Here is a tiny trained network, its code and every weight. The questions are about switching its units off for an input and a class, where a switched-off unit gives its printed mean instead of its output.

import numpy as np


def w(rows, s, z=0):
    codes = np.array(rows[::2]) - 128.0
    scale = np.full(codes.shape[1], s)
    scale[-1] = z or s
    return codes * scale


def norm(h):
    return h / np.sqrt((h * h).mean(-1, keepdims=True) + 1e-5)


def f(y):
    return np.maximum(y, 0)


def log_softmax(a):
    a = a - a.max(-1, keepdims=True)
    return a - np.log(np.exp(a).sum(-1, keepdims=True))


def net(x, mask):
    res = np.array(x, float).reshape(1, 5) / 4 @ E
    u = 0
    for l in range(3):
        y = f(norm(res) @ A[l][:, :-1].T + A[l][:, -1])
        res = res + np.where(mask[u : u + 6], y, B[l][:, -1]) @ B[l][:, :-1]
        u += 6
    return log_softmax(norm(res)[-1] @ U[:, :-1].T + U[:, -1])


A, B = {}, {}
E = w([
[99,148,104,131,163,98,123,99,86,135],'x0',
[76,66,166,90,118,116,118,153,101,101],'x1',
[194,147,90,115,136,117,167,120,161,82],'x2',
[81,148,64,107,77,169,146,149,102,122],'x3',
[186,150,152,80,140,132,104,153,80,244],'x4',
],0.011)
A[0] = w([
[119,100,107,49,180,90,188,115,162,134,122],'0.n0',
[123,102,141,169,68,118,136,200,106,7,2],'0.n1',
[108,136,91,148,254,7,170,63,114,48,136],'0.n2',
[107,170,133,39,26,212,96,187,144,175,63],'0.n3',
[56,146,147,226,80,204,169,148,171,179,65],'0.n4',
[123,113,161,92,139,65,134,171,190,157,79],'0.n5',
],0.0059,0.0034)
B[0] = w([
[109,214,241,122,57,36,215,213,133,90,158],'0.n0',
[193,73,70,46,242,207,53,78,85,189,200],'0.n1',
[114,181,60,171,186,60,123,117,178,79,253],'0.n2',
[129,126,70,255,106,153,127,223,162,129,188],'0.n3',
[123,212,143,51,30,66,128,175,197,49,174],'0.n4',
[148,99,189,93,126,102,98,90,25,101,154],'0.n5',
],0.0072,0.0056)
A[1] = w([
[138,119,93,26,156,166,113,167,109,91,39],'1.n0',
[101,229,121,104,64,16,144,175,129,94,252],'1.n1',
[187,145,107,196,193,125,54,137,82,222,146],'1.n2',
[68,215,125,163,124,40,127,142,122,130,251],'1.n3',
[120,91,127,233,37,158,59,221,144,82,91],'1.n4',
[142,198,144,159,143,135,62,4,255,61,118],'1.n5',
],0.0063,0.002)
B[1] = w([
[73,22,110,118,89,157,71,102,154,129,155],'1.n0',
[107,69,140,229,165,123,59,229,104,142,221],'1.n1',
[190,124,189,1,105,93,161,100,62,98,209],'1.n2',
[155,171,94,158,100,125,219,121,141,150,216],'1.n3',
[91,91,118,122,195,73,164,90,126,78,189],'1.n4',
[173,138,102,207,97,139,152,180,161,130,254],'1.n5',
],0.0084,0.0073)
A[2] = w([
[175,157,34,181,207,102,87,10,255,167,135],'2.n0',
[90,90,146,89,105,161,59,150,116,154,97],'2.n1',
[152,71,216,119,155,149,90,46,132,135,154],'2.n2',
[160,128,43,199,25,201,96,208,166,141,131],'2.n3',
[199,89,126,188,164,176,111,24,143,78,7],'2.n4',
[88,125,223,184,142,121,94,131,168,164,166],'2.n5',
],0.0072,0.0015)
B[2] = w([
[15,108,134,183,86,125,133,154,124,91,233],'2.n0',
[78,121,101,116,122,150,79,85,231,126,157],'2.n1',
[168,252,158,92,100,115,185,143,85,178,172],'2.n2',
[101,208,144,193,172,105,159,119,183,111,255],'2.n3',
[108,163,127,132,142,122,202,177,144,128,174],'2.n4',
[106,249,133,155,170,74,216,166,108,205,156],'2.n5',
],0.011,0.0078)
U = w([
[79,18,73,2,77,213,35,94,165,53,22],'0',
[218,215,199,13,104,130,167,132,93,196,31],'1',
[82,184,100,244,113,114,158,173,226,69,251],'2',
],0.0084,0.0026)

Each question gives the input, the list of numbers given to net, and the class t.
The units are the neurons (one row each of A and B). Each row of codes is followed by its name. A weight is (code - 128) times the scale printed after its matrix; where a second scale follows, it is the last column's (A, B and U).
mask holds one flag per neuron, layer by layer. A switched-off neuron (its flag False) gives its mean, the last column of its row in B, instead of its output. The means were averaged over made-up inputs and are rounded, as every weight is.
A unit's drop is (log p(t) with every unit on - log p(t) with that unit switched off) / (log p(t) with every unit on - log p(t) with every unit switched off).
The circuit of an input: a set's keep is (log p(t) with only the set's units on - log p(t) with every unit switched off) / (log p(t) with every unit on - log p(t) with every unit switched off). Starting from the 12 units with the biggest drops (on a tie, the unit counted first), units are removed one at a time, each time the one whose removal leaves the highest keep (on an exact tie, the one counted first), for as long as the keep stays at least 0.8.
circuit, biggest first: the units of the circuit, biggest drop first
k most important neurons: the k neurons with the biggest drops, biggest first
k most important neurons of layer l: the k neurons of layer l with the biggest drops, biggest first
drop when u is switched off: that unit's drop, to one decimal
input [7,4,-5,7,5], class 0: most important neuron	1.n5
input [-1,5,-5,5,8], class 0: circuit, biggest first	2.n1, 1.n5, 2.n3
input [8,7,-4,6,-7], class 0: 3 most important neurons	2.n3, 1.n5, 0.n1
input [-6,-4,8,-5,4], class 1: 2 most important neurons	0.n2, 0.n4
input [3,5,0,7,-2], class 0: 3 most important neurons	1.n5, 0.n1, 0.n2
input [-5,2,5,-2,2], class 1: 2 most important neurons of layer 1	1.n5, 1.n3
input [-4,3,1,-2,-2], class 1: 2 most important neurons	2.n2, 0.n2
input [4,8,8,8,-5], class 0: 2 most important neurons of layer 1	1.n5, 1.n0
input [6,5,-2,4,-2], class 0: 3 most important neurons	1.n5, 2.n3, 0.n3
input [5,6,-4,3,-7], class 0: 2 most important neurons	0.n1, 2.n3
input [4,7,-5,5,-1], class 0: 3 most important neurons	1.n5, 2.n3, 0.n2
input [6,7,-1,8,-2], class 0: drop when 1.n5 is switched off	0.4
input [-3,-6,-4,1,7], class 1: drop when 1.n2 is switched off	0.6
input [-4,7,1,8,-5], class 0: most important neuron	0.n1
input [-5,8,-6,-2,5], class 1: drop when 2.n2 is switched off	0.1
